Below is a small trained network, with its code and all its weights. Each question gives an input and a class and asks what happens when units are switched off, that is, made to give their printed mean instead of their output.

import numpy as np


def w(rows, s, z=0):
    codes = np.array(rows[::2]) - 128.0
    scale = np.full(codes.shape[1], s)
    scale[-1] = z or s
    return codes * scale


def f(y):
    return np.maximum(y, 0)


def log_softmax(a):
    a = a - a.max(-1, keepdims=True)
    return a - np.log(np.exp(a).sum(-1, keepdims=True))


def net(x, mask):
    res = np.array(x, float).reshape(1, 7) / 4 @ E
    y = f(res @ A[0][:, :-1].T + A[0][:, -1])
    res = res + np.where(mask, y, B[0][:, -1]) @ B[0][:, :-1]
    return log_softmax(res[-1] @ U[:, :-1].T + U[:, -1])


A, B = {}, {}
E = w([
[133,197,37,120,141,116,138,193],'x0',
[56,118,71,156,96,78,143,148],'x1',
[141,103,102,138,130,41,7,191],'x2',
[33,76,72,122,217,181,161,118],'x3',
[151,197,116,182,204,198,39,74],'x4',
[175,130,86,94,137,12,181,27],'x5',
[101,140,170,211,160,32,160,151],'x6',
],0.011)
A[0] = w([
[27,46,134,179,163,145,152,187,41],'n0',
[70,80,44,166,126,102,225,193,218],'n1',
[174,230,156,194,122,61,218,66,72],'n2',
[119,177,131,162,176,250,49,82,125],'n3',
[98,140,142,89,150,65,157,240,211],'n4',
[151,101,123,20,156,207,196,126,248],'n5',
[118,28,150,124,71,69,157,83,126],'n6',
[127,212,121,163,172,62,108,155,214],'n7',
[164,179,141,254,179,100,96,119,124],'n8',
[248,135,227,126,94,135,93,231,170],'n9',
[196,125,32,139,51,137,134,112,254],'n10',
[162,178,130,191,130,169,63,39,123],'n11',
[153,149,142,153,164,173,31,149,202],'n12',
[158,96,75,128,121,44,90,155,181],'n13',
[74,167,122,93,118,227,42,188,224],'n14',
],0.0085,0.0038)
B[0] = w([
[44,70,137,185,148,172,153,168,213],'n0',
[50,114,74,119,181,118,195,119,249],'n1',
[153,199,107,167,122,122,130,52,222],'n2',
[118,152,138,84,87,226,93,114,254],'n3',
[121,123,101,183,99,100,146,182,216],'n4',
[138,60,121,74,127,170,184,101,238],'n5',
[111,67,164,144,153,48,116,53,222],'n6',
[120,195,134,132,172,94,124,186,210],'n7',
[166,179,134,179,172,114,118,142,208],'n8',
[140,64,150,159,2,123,158,166,221],'n9',
[153,175,95,31,131,74,145,118,205],'n10',
[206,156,149,94,143,156,96,132,217],'n11',
[126,136,138,111,93,176,59,209,226],'n12',
[85,128,92,112,67,56,76,143,219],'n13',
[103,118,151,101,115,217,167,201,248],'n14',
],0.0096,0.013)
U = w([
[192,116,223,137,46,87,141,136,156],'0',
[170,72,189,88,171,176,165,40,185],'1',
[98,149,66,62,130,160,165,184,140],'2',
[141,99,113,71,148,52,62,87,82],'3',
[131,137,169,71,135,253,39,152,134],'4',
[18,98,123,147,177,156,144,153,122],'5',
[167,223,117,164,141,104,133,76,82],'6',
[134,142,137,175,130,94,49,230,1],'7',
],0.012,0.0068)

Each question gives the input, the list of numbers given to net, and the class t.
The units are the neurons (one row each of A and B). Each row of codes is followed by its name. A weight is (code - 128) times the scale printed after its matrix; where a second scale follows, it is the last column's (A, B and U).
mask holds one flag per neuron, in row order. A switched-off neuron (its flag False) gives its mean, the last column of its row in B, instead of its output. The means were averaged over made-up inputs and are rounded, as every weight is.
A unit's drop is (log p(t) with every unit on - log p(t) with that unit switched off) / (log p(t) with every unit on - log p(t) with every unit switched off).
k most important neurons: the k neurons with the biggest drops, biggest first
drop when u is switched off: that unit's drop, to one decimal
input [3,-7,6,0,-6,3,6], class 7: most important neuron => (n4)
input [-4,0,-2,-2,-5,4,6], class 6: 3 most important neurons => (n2, n9, n5)
input [0,-3,-7,8,3,3,-4], class 1: 2 most important neurons => (n5, n12)
input [-4,4,1,3,-6,2,-7], class 5: 4 most important neurons => (n11, n1, n2, n3)
input [2,4,2,-8,0,-4,-4], class 0: 2 most important neurons => (n9, n1)
input [4,1,7,1,-6,-7,6], class 5: 3 most important neurons => (n1, n0, n11)
input [2,7,3,-7,-5,8,6], class 3: 2 most important neurons => (n13, n6)
input [3,-8,1,0,-6,-6,7], class 7: 3 most important neurons => (n5, n4, n6)
input [7,1,7,-8,-7,1,-8], class 0: drop when n9 is switched off => 1.3
input [-5,7,0,-7,3,8,1], class 6: drop when n2 is switched off => 0.8
input [5,-8,3,2,2,4,-1], class 4: drop when n1 is switched off => 0.4
input [-4,8,-6,-2,-8,8,-6], class 1: drop when n5 is switched off => 0.6
